Below is a small trained network, with its code and all its weights. Each question gives an input and a class and asks what happens when units are switched off, that is, made to give their printed mean instead of their output.

import numpy as np


def w(rows, s, z=0):
    codes = np.array(rows[::2]) - 128.0
    scale = np.full(codes.shape[1], s)
    scale[-1] = z or s
    return codes * scale


def f(y):
    return y / 2 * (1 + np.tanh(0.7978845608 * (y + 0.044715 * y**3)))


def log_softmax(a):
    a = a - a.max(-1, keepdims=True)
    return a - np.log(np.exp(a).sum(-1, keepdims=True))


def net(x, mask):
    res = np.array(x, float).reshape(1, 7) / 4 @ E
    y = f(res @ A[0][:, :-1].T + A[0][:, -1])
    res = res + np.where(mask, y, B[0][:, -1]) @ B[0][:, :-1]
    return log_softmax(res[-1] @ U[:, :-1].T + U[:, -1])


A, B = {}, {}
E = w([
[126,127,130,130],'x0',
[192,93,254,79],'x1',
[134,131,123,124],'x2',
[138,133,119,121],'x3',
[79,27,75,37],'x4',
[207,37,84,202],'x5',
[131,130,126,127],'x6',
],0.0077)
A[0] = w([
[119,253,160,160,210],'N1',
[109,206,145,151,190],'N2',
[173,127,134,183,132],'N3',
[64,172,94,116,155],'N4',
[69,170,107,122,155],'N5',
[112,189,237,14,136],'N6',
[125,243,155,183,251],'N7',
[210,171,221,157,96],'N8',
[57,177,95,115,154],'N9',
[160,138,157,146,67],'N10',
[135,84,115,107,109],'N11',
[113,203,169,136,142],'N12',
[88,150,124,58,107],'N13',
[122,135,137,147,172],'N14',
[231,27,188,131,51],'N15',
[130,110,16,216,114],'N16',
[117,139,141,120,135],'N17',
[86,143,111,72,112],'N18',
[89,161,157,49,102],'N19',
[116,101,127,118,118],'N20',
[72,144,134,79,152],'N21',
[151,90,124,105,108],'N22',
[153,134,139,185,152],'N23',
[113,50,114,70,176],'N24',
[58,58,47,104,82],'N25',
[63,150,177,42,116],'N26',
[136,187,147,169,253],'N27',
[158,82,141,123,97],'N28',
[118,203,136,156,212],'N29',
[214,181,161,229,217],'N30',
[22,212,69,125,224],'N31',
[93,143,114,100,107],'N32',
[147,132,90,135,109],'N33',
[127,109,50,186,82],'N34',
[125,166,132,139,165],'N35',
[115,160,183,77,116],'N36',
[155,112,102,196,133],'N37',
[142,77,151,127,76],'N38',
[163,152,179,137,110],'N39',
],0.014,0.0038)
B[0] = w([
[195,145,63,94,217],'N1',
[161,144,88,115,181],'N2',
[112,157,123,162,158],'N3',
[151,121,129,176,171],'N4',
[156,130,120,161,164],'N5',
[62,88,82,32,246],'N6',
[192,161,67,86,221],'N7',
[127,189,215,111,205],'N8',
[158,121,128,182,175],'N9',
[132,144,155,127,141],'N10',
[158,105,140,110,148],'N11',
[159,134,95,94,179],'N12',
[97,98,108,158,168],'N13',
[125,144,122,129,138],'N14',
[253,111,136,148,206],'N15',
[37,133,124,57,202],'N16',
[127,122,120,123,135],'N17',
[110,98,127,168,160],'N18',
[77,95,101,132,183],'N19',
[143,114,133,122,136],'N20',
[118,101,104,156,170],'N21',
[161,110,137,117,146],'N22',
[103,157,123,151,156],'N23',
[172,49,130,129,193],'N24',
[157,120,228,116,191],'N25',
[85,72,76,124,201],'N26',
[150,176,113,104,186],'N27',
[169,122,135,125,149],'N28',
[159,148,88,112,181],'N29',
[81,232,117,189,220],'N30',
[181,129,100,217,216],'N31',
[125,110,131,153,144],'N32',
[109,131,133,120,136],'N33',
[80,130,146,71,172],'N34',
[137,139,112,120,148],'N35',
[99,101,112,84,179],'N36',
[75,136,125,138,162],'N37',
[165,125,125,128,146],'N38',
[127,150,165,101,163],'N39',
],0.046,0.014)
U = w([
[234,133,78,147,251],'0',
[103,159,80,28,58],'1',
[133,85,98,254,82],'2',
[71,57,121,81,30],'3',
[28,192,69,113,196],'4',
[168,200,203,167,33],'5',
[67,103,228,91,199],'6',
],0.0081,0.0026)

Each question gives the input, the list of numbers given to net, and the class t.
The units are the neurons (one row each of A and B). Each row of codes is followed by its name. A weight is (code - 128) times the scale printed after its matrix; where a second scale follows, it is the last column's (A, B and U).
mask holds one flag per neuron, in row order. A switched-off neuron (its flag False) gives its mean, the last column of its row in B, instead of its output. The means were averaged over made-up inputs and are rounded, as every weight is.
A unit's drop is (log p(t) with every unit on - log p(t) with that unit switched off) / (log p(t) with every unit on - log p(t) with every unit switched off).
The circuit of an input: a set's keep is (log p(t) with only the set's units on - log p(t) with every unit switched off) / (log p(t) with every unit on - log p(t) with every unit switched off). Starting from the 12 units with the biggest drops (on a tie, the unit counted first), units are removed one at a time, each time the one whose removal leaves the highest keep (on an exact tie, the one counted first), for as long as the keep stays at least 0.8.
circuit, biggest first: the units of the circuit, biggest drop first
unit that matters most: the unit with the biggest drop
k most important neurons: the k neurons with the biggest drops, biggest first
drop of u: that unit's drop, to one decimal
input [-3,-1,0,-5,-6,-8,7], class 0: circuit, biggest first -> [N31]
input [-2,-1,-5,5,6,0,1], class 2: 3 most important neurons -> [N6, N8, N16]
input [0,1,-7,4,-2,6,-4], class 5: 2 most important neurons -> [N6, N15]
input [6,0,-7,6,-4,-7,5], class 0: 2 most important neurons -> [N31, N16]
input [2,-6,-5,-3,0,-5,-8], class 0: 2 most important neurons -> [N1, N7]
input [0,7,8,-6,7,0,-2], class 3: 2 most important neurons -> [N6, N31]
input [-1,8,-7,2,-2,1,6], class 5: 2 most important neurons -> [N8, N15]
input [-2,-8,-1,-1,-4,1,8], class 4: 3 most important neurons -> [N16, N15, N34]
input [-4,5,-2,2,0,2,-5], class 5: 2 most important neurons -> [N1, N7]
input [-6,8,3,4,-2,0,1], class 1: 2 most important neurons -> [N6, N31]
input [-7,3,-6,-5,-7,2,-6], class 5: 2 most important neurons -> [N8, N30]
input [3,-6,0,5,-7,1,2], class 4: 3 most important neurons -> [N16, N30, N15]
input [-1,-8,-8,-2,-3,2,6], class 4: drop of N16 -> 0.9
input [1,4,-2,5,-4,1,7], class 5: unit that matters most -> N8
input [-6,-6,3,7,1,6,2], class 6: drop of N25 -> 0.2
input [-4,0,0,0,0,-6,4], class 0: drop of N5 -> 0.1
